Each name stands for a flat space through zero: a line, a plane or more. A row that begins with a name and a colon came from that space; any other row is followed by the name of the space it lies nearest, among the names in its block.
z865z676: [ -1  50  26   7 -22 -23   1   0 -23  16 -16 -39  22  14  27  27 -27   4
  -4  -7   8   6  12  11   2  -4  25 -42 -27  -6   7]
z865z676: [ 35   4 -12 -20  14  63  -6  28  24  -5 -15  23  22 -10  25 -49   6 -58
   7   9   0  11  -1 -26 -27 -38 -44  19  -3  -7 -15]
z819z817: [ -9  11  10  19  -1 -16  28 -15 -13   5   0   4  25  24  -7  12 -12   4
  -5 -23   6  27 -22  10 -16  10   8 -13 -11  10   9]
z667z78: [ -2  -4 -11  -5   1  10  -4  -1 -10  10   5  -2  -5   7  -5 -14 -14  21
 -15  -5   8  14   8 -26  -5   1  18 -12  21  -8  -3]
z634z292: [-11  -5   3   4  23  16  25  -2  19  -9  -3  10   5  -7  16 -14  23 -36
  13 -19  15  23 -17  -6 -21   2 -16  23   2  17 -14]
z865z676: [  5 -19  -7 -23  -7 -11 -46 -13  -9   4  29 -11 -18   8 -25  -1  -4  36
  -7  17 -13 -42   4  21  26   4 -15  20   0 -15 -13]
z819z817: [  9   6  -7  -8 -12  -9  -8   9   6  -5  12  -3   0  -2  -7  15   2  14
   8  16 -14 -24   2  23  10  -3 -12  -5  -8 -10  10]
z819z817: [ 13   3  21   8   2  13 -15  -6 -12  10 -26   7  14  10  12 -26 -13 -34
 -13  -2   1  10  -2 -18  -1 -16  -8  11 -18   3 -11]
z667z78: [  1 -20 -25 -20  -1  16   2  -5  54   2  38  29 -10   9 -20 -23  15   5
  -2  14 -15 -25 -15  10  -4  11 -37  50  -4  -8  -1]
z819z817: [  8 -23 -13  10  12  15  10  15  -1 -16 -17  26  -7 -21  -9  -7  11 -11
   5   4  -5  13   3 -19  -5  -7   4  -5  23   7  11]
z865z676: [ -6   6  32   9   3   3  -8 -17  16  15 -21   0  -1   6  25 -25   2 -47
 -10  -4   7   0  -3 -12   6   0  -8  40 -31  11 -20]
z819z817: [-29 -25  -1 -13  38   8  17 -21  -1  -8   3 -21  -9 -15   8   7  14 -10
  16 -37  29  23  -7   3 -26  22  17  25  22  30 -25]
z819z817: [  7 -29  15  -5  34   4   2 -19 -23 -18 -25  -3  25 -11  -5  21   0 -42
  23 -25   1   8 -20  39 -24   1  -8  27 -15  39  -7]
z667z78: [ -2  -2  -6  -9  17  -6   9   5 -20 -22   6 -18  11 -14  -1  33  12   5
  29 -14   6   4  -9  34 -14   0  -5 -17  10  12  -1]
z865z676: [ 24   1   6 -23  -5  -1 -70  -3 -45   3  26 -16   4  22 -14 -20  -7  25
  -6  18  -7 -34  -5  15  28 -26 -47   1  -5 -29 -34]
z819z817: [-20  26   4  -4   6  -5  26  -7   0   5  17 -25  15  13  18  12   1   6
   9 -28  24  24 -12   9 -22  10   4 -13  -2   3 -11]
z634z292: [ 37 -12 -30 -14  -6   9 -17  19 -28 -16  22  23  23  12 -42   6 -12  34
   5  18 -27 -13 -13  25  -4 -22 -32 -27  12 -19  19]
z865z676: [ -1   3  22  -9  13  11 -10 -15  13   6  -9  -9   9   2  23 -16   6 -45
   5  -9   8  -3  -9   9  -7  -3 -22  41 -27  13 -26]
z634z292: [ 32  56  10  -6 -24  10  19  22  -4  11 -38 -22  55   5  31  33 -45 -27
   6   0  -9  12  16  21 -30 -22  20 -49 -41   0  36]
z667z78: [ 15  20  12  13 -13   3  -7  39  26 -17 -30   7 -15 -39  34  -2  32 -46
  20  37 -13 -26  22  -7  27 -25 -21  -3 -15  -8   7]
z667z78: [  3  21  16  22 -12 -29  -7  13 -42 -10 -10 -13   4  -2   3  23   3  14
   7   6  -1   1   2   7  21 -13   4 -47   0  -8   6]
z819z817: [  5 -13 -17  -9  19   8  19  13   2 -27   7   5  11 -19  -7  22  20  -8
  31  -7  -2   3 -13  30 -20  -2 -18  -2  11  13   6]
z865z676: [ -2 -12 -32  -1 -22 -11   5  -8  25   9  60  37  -6  39 -51 -15  -1  61
 -22  15 -21 -18 -24   7   9  16 -26  10   8 -27  16]
z634z292: [ -5 -13 -19 -19  11  61  -7  28  60  12 -32   2 -56 -53  48 -57  15 -40
 -12  19  18   5  59 -91   0  -7  34  28  39  -6 -17]
z865z676: [ 10 -28  -7 -18  14  14 -33   0  -7  -9   4   1 -15 -14  -9 -14  10  -3
   5  10  -5 -20   4   2  10  -8 -19  24  12  -1 -18]
z634z292: [ 27   0   9  23 -16  10   6   0  -9  15 -43  34  26  16 -12 -11 -41 -22
 -29   8 -21  17   4 -21  -7 -12  22 -11 -21   5  34]
z667z78: [ -7  24  -4 -22 -13  10   7 -13  46  25  31  -7  10  29  11 -17 -10   2
 -11  -4   4  -8  -9   8 -15  11 -17  29 -26 -12  -8]
z819z817: [ 19 -36 -19  25  -7   3  -1  27  -7 -16 -37  42 -28 -35 -26   1   0   6
  -9  32 -27  -5  28 -35  22  -9  32 -24  32   0  40]
z634z292: [-43 -52 -10   8  22 -42  -2 -40 -25 -13  53   3 -36  12 -52  13  28  65
   0 -22  10  -4 -31  19  19  41   0  22  38  10 -21]
z667z78: [  3  27   0   2   2   2  25  20  20 -19  14   3  20  -4  19   8  32 -24
  30   0   2   1 -22  27 -12 -12 -45  -4 -15  -2  -2]
z634z292: [ -6   1  -7  -5  11   0  33 -18  -7   3   9  -4  33  21 -12  22 -20   8
   4 -33   7  28 -23  25 -39  15  12  -6  -5  18  11]
z819z817: [-10  27  21 -36  12   4 -20 -20   3  12  19 -53  16  13  35   2   0 -19
  15 -22  24 -11  -8  33 -14   2 -25  29 -31   3 -44]
z667z78: [ -3 -37 -14 -15  32  13  10  -9  -4 -18  -4   0   1 -20 -13  15   6 -10
  19 -19   4   8  -6  18 -25  11   7  19  18  27  -2]
z634z292: [ -1   9  16   6 -19 -28 -29  -7 -12   7   9 -10 -12  11  -6   4  -1  19
  -9  17  -9 -29   3  12  34   0  -9   1 -16 -14  -6]
z634z292: [-16   6   8   4   1 -16  17 -16  -5   7  -2 -17   6   7   2  21 -12   8
  -1 -19   9  13  -2  10 -10  18  27  -6  -5  13   5]
z865z676: [  9   1  -6  14 -16  13   2  10  21  12  -7  33  -9   7  -3 -34  -4  -4
 -24  19 -10   3   7 -40   9  -8  -1   2   2 -15  11]
z667z78: [ 11  -2 -10 -20 -17   7 -36  23  24   1  -9 -13 -39 -35  12  -1   4   5
   0  41 -15 -46  46 -12  32  -8  11   5   6 -18   4]
z667z78: [  1   7   5   0  -8  -6  -6   0   4   4   0  -5  -2   1   3   3  -2   1
  -2   6  -4 -10   4   4   8   0   0   1  -9  -4   1]
z634z292: [ 23 -29 -15   9  -3  20  12 -17  -9  18 -17  47  28  32 -43 -20 -50   6
 -38  -7 -20  27 -11 -21 -26   2  23   3   0   8  33]
z865z676: [ 11 -38 -12  -3  24  18 -24  10 -24 -22   2  20 -15 -18 -18 -23  23  -3
   8   7  -2  -1  -6 -14   8 -16 -25   9  33  -1 -18]
[ -6 -10 -13  -6   6   7  11 -14   6   6  26  12   9  23 -18 -12  -5  17
  -8 -14   4  13 -20   1 -17  10  -9  12   7  -1  -4]	z667z78
[  9  75  14  -1 -33  -7  -8  46  11  -1  -5 -38   0 -17  57  11  15 -10
  18  29   5 -19  29  -2  23 -30 -15 -50 -20 -34  -2]	z667z78
[ 15  32 -13 -17  -9  13  13  23  -3  -1  -3 -21  26  -4  16  23 -18   5
  13  -2   2   8  12  13 -24 -12   9 -41  -2  -8  16]	z865z676
[  9  26  32   9   7  30   7  10  16  10 -57  -6  15 -17  57 -24  -4 -83
   1  -6  15  23  16 -32 -15 -21   6  12 -28  15 -12]	z865z676
[ -8 -43 -13  -5  31  -5  15 -27 -23 -16  16  10  14   7 -39  20   0  14
  12 -31   2  16 -32  33 -26  20  -1  17  16  28   0]	z667z78
[ 13 -12 -20 -31  21  28 -13  32   8 -29 -10 -19 -16 -54  20  13  26 -21
  38  13   2 -19  25   9  -5 -16  -9   0  23   4  -8]	z819z817
[  2  18  28  15   3   6   2  -8 -23  14 -36  -9  21  10  24 -10 -21 -33
 -12 -17  14  30   2 -20 -11 -10  17 -10 -16  11  -8]	z819z817
[ 25   4  15  16 -22  18 -21   8  14  21 -42  29  -4   3   9 -40 -22 -35
 -33  29 -18  -7  22 -44  19 -20   6  12 -21 -10  12]	z634z292
[ 21 -32  17  -6  22  26 -37   1 -19  -6 -56  -2  -9 -35  15 -15  -6 -56
   2   7  -3  -7  25 -18   6 -19  10  26  -1  21 -14]	z819z817
[-27 -46  -7   7   7 -25   3 -37   4   5  19  13 -28   8 -41   7   1  36
 -15  -9  -5  -8 -10   6  11  39  24  33  15  15   4]	z819z817
[ -2 -26  -9  12  17  26  28  -5  12   3 -25  30   1  -6  -5 -20  -8 -23
 -13 -16   5  36  -1 -36 -26   7  26  12  18  20  11]	z634z292
[ 15 -11  -3 -22  13  20 -31  -4  -5  -5  22   5  10  11  -6 -27  10 -11
   6   3  -2 -14 -20  13  -2 -16 -53  31  -6  -8 -30]	z865z676
[ -6  19  18  20  -4   4  25   3  15   9 -32   4   6  -4  28  -6  -4 -36
  -6  -7   8  23   7 -24  -8  -1  20  -3 -14  11   8]	z865z676
[ -7  -8  -1  10  -5 -14   9 -27  11  10  40  32  14  46 -34 -18   1  19
 -17  -8  -9   0 -44  17  -2  14 -36  30 -16  -5  -3]	z819z817
[  6  30  -3  -6 -28 -28   2   7   3  -1  25 -14  15  15  -9  37  -7  32
   9  13 -17 -27  -5  47   9   2 -12 -24 -24 -16  21]	z819z817
[ -1  28  -5  -6 -14 -14 -10  13 -31   2  19 -28   1   8   3  15  -8  45
   1   1   9   1   9   0   9  -7   8 -51  15 -23  -2]	z667z78
[  9  13 -10   1  15  43  33  36  48 -19 -10  26   7 -27  36 -29  40 -61
  25   4   7  18  -7 -21 -24 -22 -39  14   2   2  -6]	z667z78
[  5  28   9  12   5  17  31  12   3  -1 -18   5  31   4  27  -7   1 -37
   8 -16  13  36 -12 -10 -28 -14  -8 -16 -11   6   1]	z865z676
[-14 -38   3   3  16 -22  -1 -48 -44   8   7  -2  11  29 -45  19 -31  35
 -17 -34   3  17 -22  20 -12  28  30   9   7  24   1]	z667z78
[-10   3   4  -1   4 -14   2  -6  -5  -6  16 -11   1   3  -1  12  12   8
  11  -8   5  -4 -12  20   2   6 -11   2  -2   2  -9]	z634z292

Rows lie near named flat spaces through zero. A row that begins with a name and a colon came from that space; any other row is followed by the name of its block's space that it lies nearest.
z233_z722: [ -5   7 -44  33  61 -28   5 -31  31   6  16 -23  22  11   8 -12 -14   5
 -10  31   6  -5  29  26   5  16 -26 -32  12 -31  40]
z233_z722: [ 13 -24 -32 -19 -13 -51   8 -13 -17  -9  -3  -3  22  14  46  -4  -2  22
   4  11   3 -33  -5 -17  -7  22  23  -1  -3 -29  14]
z827_z247: [ 15  14  25 -15  -4  15  -4 -30   6   3 -37  -1 -23  12   4  25  30   9
  28   6 -30  -4   5   0  11 -31 -20  11 -21  12   6]
z233_z722: [  2  31  24   1  23  23  -8  -3   1  -9 -25  21 -33   8  -3  32  23   7
  31   7 -15  -3   7 -13  12   3 -24  31  -6  29  -1]
z590_z475: [-13   7  -3  17  -1  23  22 -33  -2   9  -2 -42 -31 -34 -33  38  28 -23
  54 -10  20 -33 -13  14 -27  -5 -13 -56 -12  27 -42]
z233_z722: [  5  22 -22  36  49 -18   1 -31  21 -22 -21 -10   9   5  28   7   7   4
  38  32  -4 -20  26  18   9  12 -26 -15 -10  -9  36]
z188_z633: [  5  27  14  16   1  -2  22   1  14   7   9  -9  57   0  -7 -17  26  11
   3 -37  16 -10 -20 -24  -5 -12   3   8  16  -2  33]
z590_z475: [ 36  -4   9  26   3  29 -20   1  15 -11 -40 -11   0   0 -32  13 -59 -13
 -16  20 -34  35  33   3 -19  -3 -22  28 -38  -9  22]
z590_z475: [ 10  -3  11  -9 -10 -12  -5 -13 -10   5 -19  -5  17 -10  32   0  26   8
  17  -6   8  -6  -4  -1  -5  -8 -11   4 -11 -17   1]
z188_z633: [-11 -14 -40  -4 -42 -18   3  49 -19 -23   7  14  22  11 -12   4 -50   9
 -12  33  -6  10 -32 -16   4 -11  15  24   7   7 -21]
z590_z475: [-17 -16   6   3  -2   6  -5 -10 -18 -15  12 -18 -41 -14  -2  -3  -8 -33
  24  -7  15 -14  20  15 -27   7  13 -37 -15   7 -43]
z590_z475: [ -3  10  -7  18  20  21 -12   2  14  -2 -21  17 -25 -30   9  22  15 -10
  19  27  -3  10  -1  42  32  12 -26 -15  -3  17  -4]
z827_z247: [-18  -2  -4   4  13   3  -4   3  16  17  -5   2 -13 -16  11  -6  26   2
  -8  18  -2  24   1  44  24 -13 -14 -25   8   5   3]
z188_z633: [ -6 -16  -9  -1 -17 -25   9 -19  -3 -18 -14 -18  -6  -6  38 -12  23  -5
  33   7  -3 -22   4  27  -2 -15  23 -43 -17  -2   1]
z827_z247: [-26  17 -21  13  12  -3  12  10  25  18  21 -16  24  25 -40 -11 -13  14
 -27  21 -10  29  -8   8  10 -48 -22  -3  24   4  12]
z233_z722: [-15  -6  31   7  39  -4 -21   4  -4  18 -18  -2 -17 -25  38 -15  39   5
  -2  -3  18  30  39  23 -19  15 -26   3  -7 -13   2]
z188_z633: [ 42   2  -6   7  15  14 -14 -18  17  14  13  28  38 -31  20  -4  -9 -16
 -24 -21  22 -11 -13  13  41  55  -8  -2  13 -35  28]
z590_z475: [ 16   5  -7   8  -2  16  -7 -12  15  11 -10  -9  14   2 -25  14 -25  -4
 -10  16 -14  17  -2   8   8 -21 -31   7  -8 -11   5]
z827_z247: [ -7  13  14  19  12   9 -20  15  -6 -26 -21  25 -10 -29  36   2  18 -15
  38  11  12   4   7  24  18  11 -16   3  -9  11 -11]
z188_z633: [ -2  25  36  15  30  13  19 -29  23  25  20 -27  19   0 -19 -23  41  -3
  -2 -53  18  -8  12  -8 -19  -9  -2 -20  13  -3  28]
z188_z633: [ 16   2  12   1  -4  -4  -7   0  -9 -29   0  12   9  13  14 -13 -20  -9
   8 -14  -1 -15  14 -22  -7  14  19  20 -10  -7   9]
z590_z475: [ -2   3   1  -3 -13  -9  19 -29  14   9   7 -38  17  27 -21 -15   3   4
  -2  -8 -16  -5   3  -2 -14 -51   5 -21  -5  -7  14]
z827_z247: [-26  14   7  23 -12  31  10  39   5 -27  28   9 -16  -5 -46 -14 -25 -31
   2 -13   3   8 -10   5   3 -10  29 -13  12  43 -23]
z590_z475: [  1 -17  -4  42  28   0 -10  16  10 -13 -31 -17 -11 -30  10  -8 -19 -10
  -3  22  -1  28  42  33 -28  29  -5 -14 -25  -5  20]
z590_z475: [ 19  10  15   1  -2  14 -24 -25   4  -4 -35   7   1 -13  27  15  14 -10
  31  16  -9   5   5  24  22 -23 -39   5 -23 -12  -3]
z188_z633: [ 13   4  25 -21 -22  31 -19 -25  -5  25  41  23  23 -39  13 -14  20 -42
  -4 -51  44 -13 -35  19  41   1 -11 -24  20 -26 -37]
z233_z722: [ -7  -5  -6 -11  -5  -8  -8   0   0   7  -7   3  -4   6  11   0   6   8
  -4  20 -10  14  -1  14  13 -21 -12   1   0  -5  -5]
z188_z633: [-21  17  37 -30   3  35 -28 -18 -18  12  21  20 -50  -2  -6  15  24 -28
  22 -12  14   2  -1   8  21 -25 -34   2   6  13 -67]
z233_z722: [ 12 -20  18  28 -34  15 -10  13 -10 -28 -13 -15  16 -47  11 -23 -22 -45
  19 -22  19   5   7  24 -26   3  20 -25 -31  -9 -16]
z827_z247: [ 31 -27  24 -19 -14   3 -34 -31 -11   2  44  11  27 -14  35 -53 -33 -52
 -33 -50  34  -8  19  12   8  23  17 -17  -2 -65 -12]
z827_z247: [ -9   4   5   9   3   7  -5   3  13  26   2 -13  24 -13  -9 -12   9   0
 -16   0   8  31  -3  21   2 -30 -28  -6   6 -13   2]
z233_z722: [  6  11  25 -12 -26  25  -2  -7   3   0 -17   6 -14  -1 -10  12  18  -7
  17  -6 -18   4 -14   7  17 -35  -4   2 -10  19 -10]
z233_z722: [ 16 -24  -1  11  24   4 -15 -25  -2  10  -1 -12 -16 -36  20  -1  -7 -25
  -4  -8  22  -7  29  26 -17  51  -6 -31 -15 -28  -4]
z827_z247: [  4 -24  15   2 -25  16   3   8  14  31 -16 -26   5 -26 -18 -13   7  -3
 -33 -11  -9  39   0  30 -14 -25   5 -22 -12  -4   8]
z188_z633: [  8 -29   7 -15  -7  12 -10 -16   1  31  -7 -11 -25 -28   3   4  10 -10
 -21  -4   1  14   6  31  -2   9  -3 -27 -10 -13 -13]
z590_z475: [-14 -12  -9  -4   0 -20   1   5 -18   5  21  -7  10 -10  15 -11   3  -2
  -1 -10  30 -10  -4  -6 -18  15   6 -10   9 -14 -20]
z188_z633: [ 18  31  23  20  16   1  28 -33  32  23  32 -15  77 -14   7 -40  48  -4
  -4 -72  36 -28 -19  -7  10   2  11 -27  28 -24  55]
z827_z247: [  0  13 -27  21   8  -8 -15  24   7 -30 -21  35  16 -10  33   7 -11   3
  19  45  -5   8  -9  23  43   9 -18  14   2   4  13]
z233_z722: [  4  22  21  33  40   6 -11 -22  18 -11 -23 -11   5  -9  20 -10  18 -10
  28   3   2   6  36  21  -5  -5 -29  -7 -16  -8  26]
z188_z633: [ -9  -9   3 -20  -1 -15  13 -18   9  20  24 -13  -2  20   1 -26  19   7
 -24 -18  -4  -4   3   4   2 -15  23 -24  14  -9  13]
z827_z247: [ -9  -7 -14  -4 -18  10  19  12   7  17  51 -11  15   9 -54 -16 -33 -11
 -44 -23   9   3 -22 -11  -5  -6  26 -17  26   2 -10]
z590_z475: [ 25 -16  -7  19  12  16   0  46  18  21 -70  27 -15 -56  14  39  26  36
 -23  28 -19  39  -9  25  14  64  -5  23 -10  23  45]
z233_z722: [ 19   2  32 -18 -36  46  -8 -16   2   6  -9   5 -24 -11 -27  17   2 -26
   7 -21 -17   2 -15   8  16 -26   0  -4 -16  15 -24]
z827_z247: [-18 -11  -9   7   9  -8  10  12  15   3 -25 -10 -33  -1   3   1  20  18
  -4  29 -26  21  14  32   0  -9  10 -21  -6  22  17]
z590_z475: [ -2 -18  12 -15 -14  -6 -26 -27   0  -6  -9  -9 -16   8  31 -24  -3 -21
   4  17 -17  17  27  42  13 -46  -9 -24 -23 -25 -13]
z827_z247: [ 12 -28 -46  -2 -10 -20  -7  18   4  -4  10  28  20 -19  31 -10 -28  -1
 -32  24   6   1 -19  28  39  42  20 -14  14 -22  13]
z233_z722: [ 13  18   8 -16   9   1   6 -31  10   8  -4   2  -3  26  -2  13  21  15
   7  -5 -18 -17  -2 -16  15 -12  -8  10   3   2  19]
z188_z633: [ 18 -35  32 -29 -60  11 -19   3 -31  -3   1   1  -1 -23  15 -19 -13 -31
  -7 -37  12   3  -5  -1 -18  -6  28  -2 -23 -20 -39]
[ 12 -20 -36 -18   4 -16 -22  -5 -16  -6   8  15 -11  20   6  16 -55   1
 -20  37  -8  -3   9  -9   7  25 -12  21  -3 -26 -17]	z233_z722
[-41  14 -64  13  25 -30  39  35   8   1  18   9  -4  12 -16  24  14  42
   2  40   3 -16 -36  -8  18  24  11 -10  43  40   9]	z233_z722
[ 20   5  -4  10   3   4  20  28   3  14 -22   6  22 -14 -17  26   8  33
 -14 -10   1   1 -22 -36 -15  41   6  35   6  14  32]	z590_z475
[  8 -11  -2  -1  15  -3  10  -9  -7   9   6  -2 -15 -20   8  10  15   1
   1 -21  20 -26   2 -10 -17  56  17 -14   3   0   1]	z233_z722
[ 17 -22 -19   8   0 -38   4  14  18  31 -19 -23  71   6  16 -29 -12  41
 -58  14 -10  42   7   0 -16 -12  -9  21   0 -48  63]	z590_z475
[ -5 -18  -1 -18  10  16 -11 -11   5  34  16  -2 -34  -8 -18   6  -4  -8
 -36   3  -1  19   8  23   7   9 -10 -17   7  -6 -18]	z188_z633
[ -6   0  -3  20  -4 -11  12  36 -12 -20  23  -3  33   2 -14 -24 -31  -3
 -12 -23  22  -4  -1 -35 -34  22  29  17   9   0   4]	z233_z722
[ -6  -7  -6   3 -24   1   0  44 -20 -19  21  11  15   6 -25  -9 -48  -7
 -19  -7   9   8 -11 -32 -19   9  22  28   7   6 -20]	z233_z722
[  9   3 -16   5   2 -21   6  -1   2   5  -7 -18  40  24  -9   2 -21  24
 -11  13  -7   6   2 -28 -20 -15 -17  28  -2 -20  22]	z827_z247
[-34  33 -21   2  40 -17  16  -9   7  -2  28  -5  -8  49 -23   9   5  23
  11  21  -4 -15   3 -25   3 -19 -18   9  27  17   0]	z827_z247
[-29  17 -17  13  10   5  24  32  -6  12 -10   1 -16 -22 -22  41  37  26
  25  13  14  -5 -33 -11  -8  16 -12   3  17  46 -18]	z827_z247
[ -5 -21   1 -35 -23  -2  -6  12 -14   8  13  21 -26   4   7  -3   0   2
 -23  -2  -6   5 -11   2  16   5  23   2   9   4 -20]	z590_z475
[-24  16 -38  43  15 -17   4  38   5 -40  -5   4  20   3   0  -2 -31   2
  22  45   1   8   1   8   2  -4  -8   5   3  15   6]	z233_z722
[  9 -18 -25   8  -2 -25  -5   6  17 -10 -12  -5  21  20  13 -24 -36  10
 -31  33 -29  24  19  20   9 -13   9   0  -8 -23  39]	z827_z247
[ 21   2   2   5 -10   1  -4   7  -2  -6 -21  12  25 -14  17   7   2   5
   8  -2   2  -2 -12  -7   7  13  -4  19  -7  -7  14]	z188_z633
[  5 -18  -2 -26   9 -22  12 -36   5  49  -6 -38   0  18  -3   5  27  33
 -27  -2 -11   4  11  -7 -26 -15 -13  -8  -2 -25  18]	z827_z247
[-13  15  19  -1   3  10   5  -8 -15 -28  13   6 -34   4   0   3  15 -20
  42 -22  10 -35   5 -14  -8   9  20 -11  -2  27 -26]	z590_z475
[ -3  11 -11   7  12  17 -12  30  -3   9 -35  16 -18  -9 -21  50  -8  23
   2  44 -15  31  -9  -5   4   5 -46  44  -4  22 -12]	z188_z633
[  3 -20 -13 -17 -29 -22   9   3  -7   7  23 -10  30  14   0 -23 -18   5
 -29 -13   4  -3 -13 -14  -8 -10  25  -3   8 -22   3]	z233_z722
